Below is a small trained network, with its code and all its weights. Each question gives an input and a class and asks what happens when units are switched off, that is, made to give their printed mean instead of their output.

import numpy as np


def w(rows, s, z=0):
    codes = np.array(rows[::2]) - 128.0
    scale = np.full(codes.shape[1], s)
    scale[-1] = z or s
    return codes * scale


def f(y):
    return np.maximum(y, 0)


def log_softmax(a):
    a = a - a.max(-1, keepdims=True)
    return a - np.log(np.exp(a).sum(-1, keepdims=True))


def net(x, mask):
    res = np.array(x, float).reshape(1, 4) / 4 @ E
    y = f(res @ A[0][:, :-1].T + A[0][:, -1])
    res = res + np.where(mask, y, B[0][:, -1]) @ B[0][:, :-1]
    return log_softmax(res[-1] @ U[:, :-1].T + U[:, -1])


A, B = {}, {}
E = w([
[173,159,147,41,47,112,80],'x0',
[103,180,122,202,48,110,204],'x1',
[134,167,175,182,152,93,31],'x2',
[222,110,1,151,128,73,120],'x3',
],0.014)
A[0] = w([
[106,211,168,83,133,181,135,64],'neuron 0',
[233,131,38,140,191,92,156,50],'neuron 1',
[153,61,126,67,158,145,103,34],'neuron 2',
[113,80,110,109,152,156,198,111],'neuron 3',
[121,213,134,197,35,88,196,23],'neuron 4',
[178,138,123,42,84,172,175,146],'neuron 5',
[167,82,137,92,199,178,98,8],'neuron 6',
[126,66,117,209,184,180,159,3],'neuron 7',
[131,108,122,62,217,155,78,78],'neuron 8',
[89,116,95,199,218,181,188,135],'neuron 9',
[74,79,173,97,106,182,127,65],'neuron 10',
[87,116,194,88,131,178,146,104],'neuron 11',
[158,165,146,40,3,144,88,111],'neuron 12',
[138,91,129,47,100,134,214,159],'neuron 13',
[120,167,214,117,144,152,150,47],'neuron 14',
[216,119,87,101,54,78,97,106],'neuron 15',
[153,207,171,146,125,68,61,149],'neuron 16',
[122,72,106,72,101,146,192,53],'neuron 17',
],0.012,0.0063)
B[0] = w([
[60,119,115,121,110,72,153,185],'neuron 0',
[46,133,93,125,85,54,147,251],'neuron 1',
[165,188,114,82,78,172,156,188],'neuron 2',
[136,155,131,165,141,127,84,200],'neuron 3',
[145,157,114,56,59,247,111,233],'neuron 4',
[128,117,176,211,172,139,114,209],'neuron 5',
[148,186,127,66,120,141,107,192],'neuron 6',
[176,86,194,78,157,90,133,203],'neuron 7',
[172,189,89,108,82,207,132,215],'neuron 8',
[199,147,200,94,159,92,152,252],'neuron 9',
[46,115,95,107,114,103,109,195],'neuron 10',
[53,100,81,133,108,66,173,212],'neuron 11',
[217,78,219,88,174,109,210,238],'neuron 12',
[106,177,146,172,172,145,57,219],'neuron 13',
[79,138,104,144,67,78,157,189],'neuron 14',
[119,158,112,124,113,53,178,232],'neuron 15',
[124,162,150,244,181,143,78,221],'neuron 16',
[103,196,139,183,137,124,55,193],'neuron 17',
],0.011,0.016)
U = w([
[59,95,90,100,69,31,140,117],'0',
[181,72,234,75,179,98,151,105],'1',
[142,155,107,53,46,252,104,122],'2',
[113,162,171,221,183,130,28,100],'3',
[121,105,132,151,183,140,140,250],'4',
[106,34,71,109,104,156,47,110],'5',
],0.011,0.02)

Each question gives the input, the list of numbers given to net, and the class t.
The units are the neurons (one row each of A and B). Each row of codes is followed by its name. A weight is (code - 128) times the scale printed after its matrix; where a second scale follows, it is the last column's (A, B and U).
mask holds one flag per neuron, in row order. A switched-off neuron (its flag False) gives its mean, the last column of its row in B, instead of its output. The means were averaged over made-up inputs and are rounded, as every weight is.
A unit's drop is (log p(t) with every unit on - log p(t) with that unit switched off) / (log p(t) with every unit on - log p(t) with every unit switched off).
The circuit of an input: a set's keep is (log p(t) with only the set's units on - log p(t) with every unit switched off) / (log p(t) with every unit on - log p(t) with every unit switched off). Starting from the 12 units with the biggest drops (on a tie, the unit counted first), units are removed one at a time, each time the one whose removal leaves the highest keep (on an exact tie, the one counted first), for as long as the keep stays at least 0.8.
units of the circuit, in order: the units of the circuit, biggest drop first
unit that matters most: the unit with the biggest drop
top k neurons: the k neurons with the biggest drops, biggest first
drop when u is switched off: that unit's drop, to one decimal
input [-8,-3,-5,-7], class 1: unit that matters most -> neuron 9
input [8,2,-3,7], class 1: top 3 neurons -> (neuron 12; neuron 5; neuron 11)
input [6,2,-8,-6], class 3: top 3 neurons -> (neuron 13; neuron 5; neuron 17)
input [4,-5,0,1], class 2: top 3 neurons -> (neuron 8; neuron 9; neuron 2)
input [8,-1,-1,7], class 1: top 2 neurons -> (neuron 12; neuron 5)
input [6,6,-3,-1], class 1: top 3 neurons -> (neuron 12; neuron 8; neuron 5)
input [5,6,6,-2], class 2: top 3 neurons -> (neuron 4; neuron 9; neuron 5)
input [7,-2,-7,-8], class 0: top 3 neurons -> (neuron 11; neuron 10; neuron 0)
input [-7,4,7,4], class 1: top 4 neurons -> (neuron 9; neuron 7; neuron 13; neuron 17)
input [5,0,-7,4], class 3: top 3 neurons -> (neuron 13; neuron 17; neuron 5)
input [7,-3,7,2], class 1: top 2 neurons -> (neuron 12; neuron 13)
input [-2,-2,-4,-4], class 0: top 3 neurons -> (neuron 16; neuron 11; neuron 10)
input [-7,7,-3,-4], class 1: top 2 neurons -> (neuron 9; neuron 7)
input [3,1,-8,-5], class 3: units of the circuit, in order -> (neuron 13)
input [-5,-7,5,-4], class 2: drop when neuron 8 is switched off -> 0.5
input [4,-3,3,-4], class 0: drop when neuron 15 is switched off -> -0.2
input [-1,-7,-8,-7], class 3: drop when neuron 13 is switched off -> 1.3
